In the rows, 100 means zero.
Each row has two labels, one from each of two sets.
108  96  122  83  102  110  91  84  114  97  104  116  93  108  93  80  148  92  98  82  91  96  118  81  87  150  89  97  120  110  105  99  100  86  82  104  84  109  110  99  93  95  88  121  100  101  83  96  90  101  101  69  95  103  98  89  90  107  122  92  103  139  85  94  112  102  105  112  93  98  95  95  64  78  97  103  104  98  108  97  93  107  122  106  113  99  97  109  100  94  110  124  94  109  85  103  111  102  104  106  104  102  139  101  106  117  109  97  101  108  139  68  96  120  110  95  89  116  96  108  116  101  86  110  90  128  97  163  98  102  103  84  107  116  92  107  110  94  117  27  93  78  100  103  108  118  124  90  81  105  113  97  99  118  99  93  104  96  122  93  87  122  87  84  105  94  99  89  97  97  95  106  93  83  115  105  93  77  107  112  99  78  96 : <69>, todu
109  97  80  99  104  105  103  94  105  103  101  96  100  111  96  103  114  102  102  102  96  98  86  94  87  96  90  104  109  102  99  91  97  86  97  111  91  109  103  118  102  120  97  119  100  104  128  91  97  104  98  75  89  100  102  98  104  115  87  97  107  110  96  84  107  101  103  117  95  107  102  108  91  77  101  98  97  99  102  103  114  110  119  106  118  103  96  108  99  104  98  96  102  101  99  99  124  100  103  136  95  101  108  113  103  101  107  107  101  120  94  96  97  110  95  105  93  98  102  102  104  95  95  103  96  107  103  100  101  93  84  112  99  110  100  95  104  108  93  85  102  115  101  96  106  102  81  98  93  84  131  101  91  106  97  95  98  107  98  93  107  110  108  94  105  105  104  91  97  94  102  100  100  102  90  84  89  125  99  96  95  99  104 : <73>, sukot
100  106  83  93  101  109  94  89  97  102  101  115  96  101  93  100  136  97  99  101  96  97  97  91  127  75  81  112  127  98  99  105  79  68  79  111  78  97  115  112  111  111  87  126  101  109  120  88  95  101  97  69  85  101  100  92  103  121  73  84  109  95  84  76  111  104  106  114  82  107  98  104  98  54  93  97  100  99  118  97  126  115  147  111  97  103  94  105  93  99  106  119  109  112  80  102  135  93  100  126  90  112  116  120  110  112  124  105  102  127  119  77  97  108  93  112  96  117  101  113  106  102  81  110  103  143  114  68  95  95  93  108  102  110  98  105  103  102  96  82  106  124  103  94  116  90  91  91  78  87  111  102  86  122  83  95  97  108  84  105  125  113  107  89  109  123  96  91  92  101  98  100  107  107  87  76  100  135  99  96  95  100  115 : <73>, sukot
93  85  71  98  85  102  95  97  99  110  91  114  89  114  109  101  98  93  109  101  91  100  126  112  88  41  89  105  129  103  92  136  87  98  83  100  94  133  105  92  102  124  102  121  107  112  76  100  106  107  104  82  93  94  95  77  95  117  95  97  84  124  102  57  109  89  97  131  109  117  89  100  121  85  101  89  99  91  122  98  131  104  93  104  116  104  86  95  99  96  101  91  96  123  119  75  92  95  90  132  111  96  129  77  112  89  111  104  104  115  115  87  103  112  102  106  100  137  105  116  96  94  89  117  114  118  100  156  95  82  69  101  99  83  101  115  112  114  95  123  107  99  105  132  121  115  105  86  80  109  109  99  97  106  84  86  90  101  108  121  100  100  103  75  116  105  91  87  104  106  97  105  114  107  86  93  73  115  98  104  98  88  106 : <73>, todu
97  103  62  100  101  104  96  92  92  108  98  103  97  106  93  103  119  101  102  108  90  97  98  91  134  43  74  115  125  97  100  110  74  65  91  116  82  106  111  126  114  121  92  138  106  116  119  84  100  107  95  51  78  99  104  86  105  132  66  85  105  98  94  57  113  108  99  124  91  119  98  106  102  50  99  88  90  90  121  100  147  118  145  114  111  106  92  106  95  101  101  122  111  115  92  92  141  91  95  150  90  114  117  120  110  106  127  110  99  126  110  79  98  108  87  111  98  120  109  114  104  104  78  111  104  146  109  81  90  88  76  115  100  112  97  107  110  104  87  91  107  120  105  97  121  105  75  89  82  80  128  99  82  124  74  93  86  114  77  103  136  113  115  90  106  116  98  89  89  99  101  106  106  116  77  69  90  150  90  91  92  98  116 : <73>, sukot
107  102  83  100  110  107  92  90  112  107  106  89  97  101  91  97  134  102  96  106  89  98  92  76  125  80  83  108  113  104  103  87  91  74  106  116  91  98  102  125  106  99  90  132  106  108  126  89  93  109  97  50  83  103  104  98  103  123  87  90  118  111  97  71  112  110  100  122  99  117  107  106  68  60  98  88  89  96  105  100  125  116  133  111  121  108  100  118  100  104  96  124  111  101  81  101  148  100  103  147  85  116  118  133  106  112  115  108  97  114  106  83  92  106  92  103  86  107  107  106  116  101  87  102  93  129  101  95  90  96  81  114  103  126  89  98  113  100  94  64  104  105  97  88  112  120  71  102  91  76  146  102  91  116  95  97  91  108  95  93  120  122  113  96  106  100  104  89  87  94  99  103  98  103  89  69  94  124  89  92  95  92  106 : <73>, sukot
104  80  66  97  99  101  106  92  124  107  96  83  98  115  105  114  79  102  112  99  92  106  92  99  63  86  89  108  106  104  90  92  105  95  101  106  97  131  95  120  95  148  103  131  106  110  111  88  102  108  100  63  87  106  100  94  102  117  103  101  95  140  103  72  111  94  102  122  102  109  104  113  84  91  113  80  93  91  96  110  117  108  89  101  146  105  92  114  105  99  87  90  90  102  129  80  107  99  95  156  98  86  118  92  95  79  95  98  99  126  81  110  95  112  101  96  98  100  103  100  110  92  100  106  96  88  86  173  98  87  55  117  97  108  98  95  109  120  90  103  98  101  101  108  106  121  84  93  94  84  166  99  98  98  93  90  86  107  108  99  87  115  106  92  105  85  101  74  106  91  102  101  98  102  83  77  68  126  101  90  93  94  101 : <66>, todu
105  110  129  95  114  105  93  85  130  97  105  93  99  77  85  97  124  100  91  104  94  103  107  58  168  134  85  104  111  97  113  70  95  77  109  106  107  64  105  108  115  70  91  130  105  99  99  80  94  101  99  54  94  105  107  105  93  106  122  93  109  103  86  103  107  114  106  75  87  96  113  101  30  85  109  83  82  111  92  99  90  107  115  100  109  105  112  123  113  92  94  160  100  83  72  112  129  96  107  93  78  113  116  138  99  108  95  87  86  96  112  82  93  95  110  88  89  102  101  104  138  105  92  99  89  127  90  139  91  119  104  100  108  139  72  97  105  89  109  58  91  97  95  77  91  111  113  101  96  82  140  96  108  113  95  113  84  99  105  94  96  124  97  108  100  84  98  100  89  94  96  106  85  98  106  72  104  94  98  87  93  96  102 : <68>, sukot
103  100  102  92  107  108  94  80  124  101  101  103  94  95  88  103  135  98  100  101  91  100  99  74  134  112  75  113  133  100  103  86  84  62  86  112  84  91  112  121  115  112  86  141  105  108  120  78  95  104  97  45  81  103  105  96  97  120  94  86  106  110  81  76  116  105  109  101  79  105  106  107  61  60  102  84  91  104  103  105  115  115  136  109  120  104  97  116  103  95  100  139  100  102  80  104  136  93  104  128  81  106  125  125  106  99  113  92  94  125  113  77  94  110  103  102  91  115  98  113  126  102  81  109  97  141  100  128  94  103  85  108  108  129  83  98  104  104  101  67  96  118  100  90  109  101  102  89  79  80  146  99  94  122  84  98  89  104  95  101  102  130  101  88  108  103  96  87  92  97  97  105  96  102  92  67  89  126  103  89  93  93  110 : <73>, sukot
92  100  84  111  98  100  101  103  81  104  100  95  102  102  91  91  89  104  98  99  89  95  94  101  108  72  85  102  89  98  101  105  94  93  117  98  99  112  94  125  101  106  102  119  103  109  90  99  101  106  99  75  95  96  98  100  104  116  93  100  95  113  111  85  110  111  93  117  105  111  97  97  96  94  105  99  90  79  108  97  124  108  115  104  105  102  97  103  99  103  100  117  108  110  109  91  114  97  94  129  102  108  103  100  103  107  110  106  95  96  112  95  100  109  90  95  102  101  112  97  93  103  96  97  99  115  95  112  99  94  92  100  97  112  99  99  111  93  97  74  96  80  104  96  106  126  82  100  99  92  107  97  93  112  89  97  92  103  85  94  126  100  108  107  97  93  107  101  95  94  99  97  96  108  99  101  99  109  84  99  95  96  100 : <73>, sukot
100  103  87  99  103  102  91  98  107  110  103  96  96  95  97  97  122  98  95  114  97  100  112  83  145  52  92  104  113  103  100  107  87  96  108  110  104  93  101  99  106  79  100  119  107  104  104  94  101  106  101  73  90  100  100  92  97  110  94  93  108  99  98  71  103  105  96  114  108  114  107  100  86  76  97  88  90  97  111  98  125  105  110  107  103  107  103  110  105  99  96  115  109  104  85  96  121  97  98  131  94  116  115  126  105  106  112  107  98  98  104  87  98  99  97  101  93  121  107  110  115  102  93  104  103  121  102  90  88  94  89  109  104  109  87  110  111  98  92  108  106  100  97  102  111  115  85  102  95  94  123  99  96  108  96  100  89  105  101  107  117  108  110  93  107  100  99  91  89  103  99  108  106  108  88  75  94  112  89  94  96  95  105 : <73>, sukot
96  107  121  97  98  103  86  89  113  102  101  112  94  74  95  97  130  93  92  108  96  100  130  69  173  88  87  105  129  97  102  108  77  79  96  99  110  74  110  93  114  65  92  127  108  105  70  87  102  104  102  68  94  92  103  93  87  102  112  88  96  95  88  85  104  111  99  84  95  103  108  93  62  80  99  79  87  105  107  89  107  105  110  105  93  103  110  109  106  90  103  166  102  101  71  102  116  93  101  80  85  116  121  120  107  110  110  89  89  87  131  69  98  95  108  92  94  133  106  117  127  107  86  105  105  147  100  122  90  111  103  93  109  123  75  112  108  90  109  85  98  97  97  96  106  110  121  92  84  101  107  96  103  118  89  108  85  95  99  116  100  118  96  93  104  96  88  98  90  109  94  110  96  103  102  82  108  88  97  95  98  90  106 : <69>, sukot
104  90  83  99  101  104  102  92  115  104  99  93  97  109  98  104  105  101  104  96  93  100  96  94  87  100  88  106  111  103  100  93  99  88  96  106  92  115  102  115  101  119  99  124  104  107  108  91  99  105  97  68  90  103  101  95  100  114  101  97  98  124  96  81  113  99  102  116  98  107  100  106  81  82  105  89  95  97  101  103  112  108  108  104  127  105  96  110  103  100  95  106  95  104  107  92  114  98  100  136  96  98  117  103  102  96  103  99  96  118  99  94  96  110  101  99  95  104  102  103  109  99  94  105  99  107  93  149  91  93  77  109  101  111  95  97  110  111  98  84  101  103  102  102  105  114  91  95  91  87  139  99  96  105  94  94  92  104  107  98  94  114  103  92  105  93  101  89  100  94  99  102  97  99  91  85  83  115  101  95  94  92  101 : <73>, sukot
